Below are the code and all the weights of a small trained network. Each question names an input and a target symbol and asks about switching units off, where a switched-off unit gives its printed mean instead of its output.

import numpy as np


def w(rows, s, z=0):
    codes = np.array(rows[::2]) - 128.0
    scale = np.full(codes.shape[1], s)
    scale[-1] = z or s
    return codes * scale


def f(y):
    return y / 2 * (1 + np.tanh(0.7978845608 * (y + 0.044715 * y**3)))


def softmax(a):
    e = np.exp(a - a.max(-1, keepdims=True))
    return e / e.sum(-1, keepdims=True)


def log_softmax(a):
    a = a - a.max(-1, keepdims=True)
    return a - np.log(np.exp(a).sum(-1, keepdims=True))


def net(x, mask):
    ids = ['Γβθλτω'.index(c) for c in x.split()]
    T = len(ids)
    res = E[ids] + P[:T]
    q, k, v = (res @ M[0].T for M in (Q, K, V))
    z = softmax(np.where(np.tri(T) > 0, q @ k.T / 4**0.5, -1e9)) @ v
    res = res + np.where(mask[0], z, O[0][:, -1]) @ O[0][:, :-1]
    y = f(res @ A[0][:, :-1].T + A[0][:, -1])
    res = res + np.where(mask[1:25], y, B[0][:, -1]) @ B[0][:, :-1]
    return log_softmax(res[-1] @ U[:, :-1].T + U[:, -1])


Q, K, V, O, A, B = {}, {}, {}, {}, {}, {}
E = w([
[135,90,173,135],'Γ',
[92,148,113,125],'β',
[121,6,132,83],'θ',
[46,195,124,166],'λ',
[70,127,169,199],'τ',
[178,78,31,176],'ω',
],0.017)
P = w([
[162,238,163,58],'0',
[100,172,144,17],'1',
[40,133,140,35],'2',
[11,96,120,64],'3',
[7,96,106,120],'4',
[5,68,104,135],'5',
[50,123,98,94],'6',
],0.0032)
Q[0] = w([
[137,185,180,106],'head 0',
[24,76,222,86],'head 0',
[25,110,163,81],'head 0',
[10,114,181,70],'head 0',
],0.013)
K[0] = w([
[161,110,91,146],'head 0',
[39,87,31,174],'head 0',
[92,70,85,226],'head 0',
[85,57,67,246],'head 0',
],0.013)
V[0] = w([
[234,167,62,203],'head 0',
[147,124,40,171],'head 0',
[145,104,146,255],'head 0',
[218,77,177,168],'head 0',
],0.0099)
O[0] = w([
[19,36,80,178,4],'head 0',
[122,85,72,65,133],'head 0',
[40,50,218,164,219],'head 0',
[116,24,167,254,93],'head 0',
],0.0088,0.0035)
A[0] = w([
[43,153,75,130,174],'neuron 0',
[155,161,107,170,140],'neuron 1',
[176,138,184,134,129],'neuron 2',
[168,111,50,164,94],'neuron 3',
[157,75,129,100,151],'neuron 4',
[151,231,176,153,2],'neuron 5',
[148,97,173,139,124],'neuron 6',
[222,117,53,163,164],'neuron 7',
[211,77,134,75,109],'neuron 8',
[106,185,228,96,160],'neuron 9',
[177,84,166,124,101],'neuron 10',
[11,150,214,63,114],'neuron 11',
[163,112,163,77,101],'neuron 12',
[151,98,107,161,149],'neuron 13',
[91,134,111,179,163],'neuron 14',
[92,160,124,77,176],'neuron 15',
[172,105,68,186,187],'neuron 16',
[143,55,75,163,90],'neuron 17',
[134,100,80,81,127],'neuron 18',
[167,93,49,123,173],'neuron 19',
[134,75,125,70,102],'neuron 20',
[169,183,86,152,188],'neuron 21',
[77,216,128,178,98],'neuron 22',
[112,123,127,108,114],'neuron 23',
],0.012,0.0083)
B[0] = w([
[164,118,148,118,194],'neuron 0',
[143,120,127,104,139],'neuron 1',
[99,98,149,141,169],'neuron 2',
[95,152,127,172,140],'neuron 3',
[124,135,90,101,164],'neuron 4',
[43,90,4,114,155],'neuron 5',
[94,105,129,137,156],'neuron 6',
[91,118,158,96,167],'neuron 7',
[119,121,49,160,168],'neuron 8',
[140,122,146,224,237],'neuron 9',
[100,104,102,147,150],'neuron 10',
[78,161,130,103,249],'neuron 11',
[121,121,77,170,151],'neuron 12',
[128,138,124,105,146],'neuron 13',
[150,122,98,83,167],'neuron 14',
[164,133,152,134,175],'neuron 15',
[107,134,118,88,155],'neuron 16',
[174,146,154,118,170],'neuron 17',
[113,126,128,135,147],'neuron 18',
[109,114,145,120,162],'neuron 19',
[133,157,135,131,154],'neuron 20',
[184,116,155,95,172],'neuron 21',
[162,159,92,119,163],'neuron 22',
[142,136,132,142,132],'neuron 23',
],0.02,0.012)
U = w([
[183,7,245,188,110],'Γ',
[253,124,240,156,187],'β',
[133,55,89,140,73],'θ',
[147,207,110,132,69],'λ',
[12,201,185,152,11],'τ',
[77,99,195,48,252],'ω',
],0.0037,0.0026)

Each question gives the input, a string of symbols that net reads in full, and the target symbol t.
The units are the heads (4 rows each of Q, K, V and O) and the neurons (one row each of A and B). Each row of codes is followed by its name. A weight is (code - 128) times the scale printed after its matrix; where a second scale follows, it is the last column's (O, A, B and U).
mask holds one flag per unit, heads first, then neurons. A switched-off unit (its flag False) gives its mean, the last column of its rows in O or B, instead of its output. The means were averaged over made-up inputs and are rounded, as every weight is.
A unit's drop is (log p(t) with every unit on - log p(t) with that unit switched off) / (log p(t) with every unit on - log p(t) with every unit switched off).
The circuit of an input: a set's keep is (log p(t) with only the set's units on - log p(t) with every unit switched off) / (log p(t) with every unit on - log p(t) with every unit switched off). Starting from the 12 units with the biggest drops (on a tie, the unit counted first), units are removed one at a time, each time the one whose removal leaves the highest keep (on an exact tie, the one counted first), for as long as the keep stays at least 0.8.
units of the circuit, in order: the units of the circuit, biggest drop first
top k neurons: the k neurons with the biggest drops, biggest first
drop when u is switched off: that unit's drop, to one decimal
input β β Γ β θ, target θ: units of the circuit, in order => neuron 8; head 0; neuron 12
input θ τ Γ Γ λ β λ, target λ: units of the circuit, in order => neuron 22; head 0
input τ Γ Γ θ, target θ: units of the circuit, in order => neuron 8; head 0; neuron 12; neuron 10
input β λ λ, target λ: units of the circuit, in order => head 0; neuron 22
input Γ λ θ, target λ: units of the circuit, in order => head 0; neuron 8
input θ τ β ω τ τ τ, target ω: top neuron => neuron 9
input λ ω Γ λ λ, target ω: top 2 neurons => neuron 9; neuron 11
input θ λ τ Γ ω ω, target ω: top 3 neurons => neuron 7; neuron 9; neuron 16
input Γ Γ ω θ β β τ, target ω: units of the circuit, in order => head 0; neuron 9; neuron 14
input θ β λ ω, target ω: top 2 neurons => neuron 7; neuron 9
input Γ θ Γ θ Γ, target θ: top 2 neurons => neuron 5; neuron 8
input τ β β β τ τ θ, target τ: drop when head 0 is switched off => 0.8
input τ τ Γ, target τ: drop when neuron 18 is switched off => 0.0
input τ β θ Γ, target Γ: drop when neuron 11 is switched off => 0.3
input Γ Γ β, target β: drop when neuron 17 is switched off => -0.1
input Γ Γ Γ, target Γ: top neuron => neuron 11
